Here is a tiny trained network, its code and every weight. The questions are about switching its units off for an input and a class, where a switched-off unit gives its printed mean instead of its output.

import numpy as np


def w(rows, s, z=0):
    codes = np.array(rows[::2]) - 128.0
    scale = np.full(codes.shape[1], s)
    scale[-1] = z or s
    return codes * scale


def f(y):
    return np.maximum(y, 0)


def log_softmax(a):
    a = a - a.max(-1, keepdims=True)
    return a - np.log(np.exp(a).sum(-1, keepdims=True))


def net(x, mask):
    res = np.array(x, float).reshape(1, 4) / 4 @ E
    y = f(res @ A[0][:, :-1].T + A[0][:, -1])
    res = res + np.where(mask, y, B[0][:, -1]) @ B[0][:, :-1]
    return log_softmax(res[-1] @ U[:, :-1].T + U[:, -1])


A, B = {}, {}
E = w([
[132,153,159,125,168,176,42,33,111,162],'x0',
[116,122,79,174,112,106,60,122,110,31],'x1',
[61,183,194,103,108,98,139,38,163,92],'x2',
[214,145,103,162,248,137,170,159,140,139],'x3',
],0.013)
A[0] = w([
[222,170,89,157,185,154,76,115,76,92,122],'n0',
[171,66,70,184,136,136,111,191,117,134,154],'n1',
[231,123,92,57,150,142,150,208,130,170,136],'n2',
[56,144,118,97,106,191,112,84,80,121,200],'n3',
[170,134,128,96,154,149,181,135,100,200,64],'n4',
[137,104,132,100,142,156,183,146,145,198,140],'n5',
[69,83,78,125,74,69,94,147,126,48,170],'n6',
[207,98,116,178,196,154,128,138,124,153,187],'n7',
[164,75,118,176,214,174,102,132,128,139,193],'n8',
[188,106,130,225,168,164,130,109,114,99,102],'n9',
[50,154,153,64,107,78,89,8,72,112,254],'n10',
[165,63,149,120,181,154,173,157,162,145,63],'n11',
[230,106,113,140,169,153,146,118,131,136,161],'n12',
[157,75,65,189,131,130,82,194,71,123,134],'n13',
[102,117,141,75,88,81,166,183,145,106,122],'n14',
],0.012,0.006)
B[0] = w([
[106,175,212,183,146,146,148,255,116,235,198],'n0',
[197,94,107,78,97,72,127,84,126,102,206],'n1',
[178,182,136,44,146,150,96,78,159,161,209],'n2',
[107,152,93,189,90,86,133,70,186,105,195],'n3',
[52,180,196,218,138,202,130,196,182,143,174],'n4',
[83,170,197,195,107,105,202,129,189,128,179],'n5',
[109,128,157,192,105,52,186,84,142,135,213],'n6',
[216,169,157,31,183,160,63,153,129,221,207],'n7',
[155,165,210,90,177,109,99,158,126,205,199],'n8',
[181,167,170,113,140,74,125,196,125,185,177],'n9',
[87,111,93,148,134,143,157,70,212,81,255],'n10',
[112,205,98,99,144,196,116,92,179,171,172],'n11',
[174,158,131,41,141,123,62,99,126,201,191],'n12',
[130,41,75,134,74,100,118,64,96,22,207],'n13',
[90,152,167,190,43,59,204,163,148,143,178],'n14',
],0.0093,0.023)
U = w([
[98,37,60,127,90,127,170,45,160,44,232],'0',
[58,96,211,254,83,87,222,187,137,131,210],'1',
[120,109,46,93,154,247,179,215,75,97,2],'2',
[192,103,147,54,154,92,84,187,17,159,26],'3',
[139,127,98,42,81,140,194,175,49,113,29],'4',
[142,188,161,100,170,213,115,156,183,168,125],'5',
],0.008,0.0026)

Each question gives the input, the list of numbers given to net, and the class t.
The units are the neurons (one row each of A and B). Each row of codes is followed by its name. A weight is (code - 128) times the scale printed after its matrix; where a second scale follows, it is the last column's (A, B and U).
mask holds one flag per neuron, in row order. A switched-off neuron (its flag False) gives its mean, the last column of its row in B, instead of its output. The means were averaged over made-up inputs and are rounded, as every weight is.
A unit's drop is (log p(t) with every unit on - log p(t) with that unit switched off) / (log p(t) with every unit on - log p(t) with every unit switched off).
The circuit of an input: a set's keep is (log p(t) with only the set's units on - log p(t) with every unit switched off) / (log p(t) with every unit on - log p(t) with every unit switched off). Starting from the 12 units with the biggest drops (on a tie, the unit counted first), units are removed one at a time, each time the one whose removal leaves the highest keep (on an exact tie, the one counted first), for as long as the keep stays at least 0.8.
circuit, biggest first: the units of the circuit, biggest drop first
k most important neurons: the k neurons with the biggest drops, biggest first
drop of u: that unit's drop, to one decimal
input [-8,7,-6,-2], class 0: circuit, biggest first	n13
input [7,-1,-5,-1], class 3: circuit, biggest first	n10; n11
input [2,2,0,0], class 1: 2 most important neurons	n2; n7
input [-1,2,3,0], class 0: 2 most important neurons	n0; n4
input [0,-7,5,-4], class 1: 2 most important neurons	n13; n1
input [2,-7,2,-5], class 1: 3 most important neurons	n13; n1; n2
input [-2,3,6,5], class 1: 2 most important neurons	n7; n2
input [-5,6,-4,-5], class 0: 2 most important neurons	n13; n0
input [5,-8,3,0], class 1: 2 most important neurons	n7; n2
input [0,4,0,1], class 1: 3 most important neurons	n2; n7; n12
input [0,4,5,3], class 1: 3 most important neurons	n13; n1; n2
input [1,6,-7,-3], class 3: 2 most important neurons	n10; n0
input [3,-6,7,-1], class 0: 2 most important neurons	n0; n10
input [1,6,7,2], class 0: circuit, biggest first	n10
input [3,8,6,2], class 1: drop of n13	0.5
input [7,1,0,-2], class 0: drop of n7	0.2
input [7,4,2,0], class 1: drop of n0	0.4
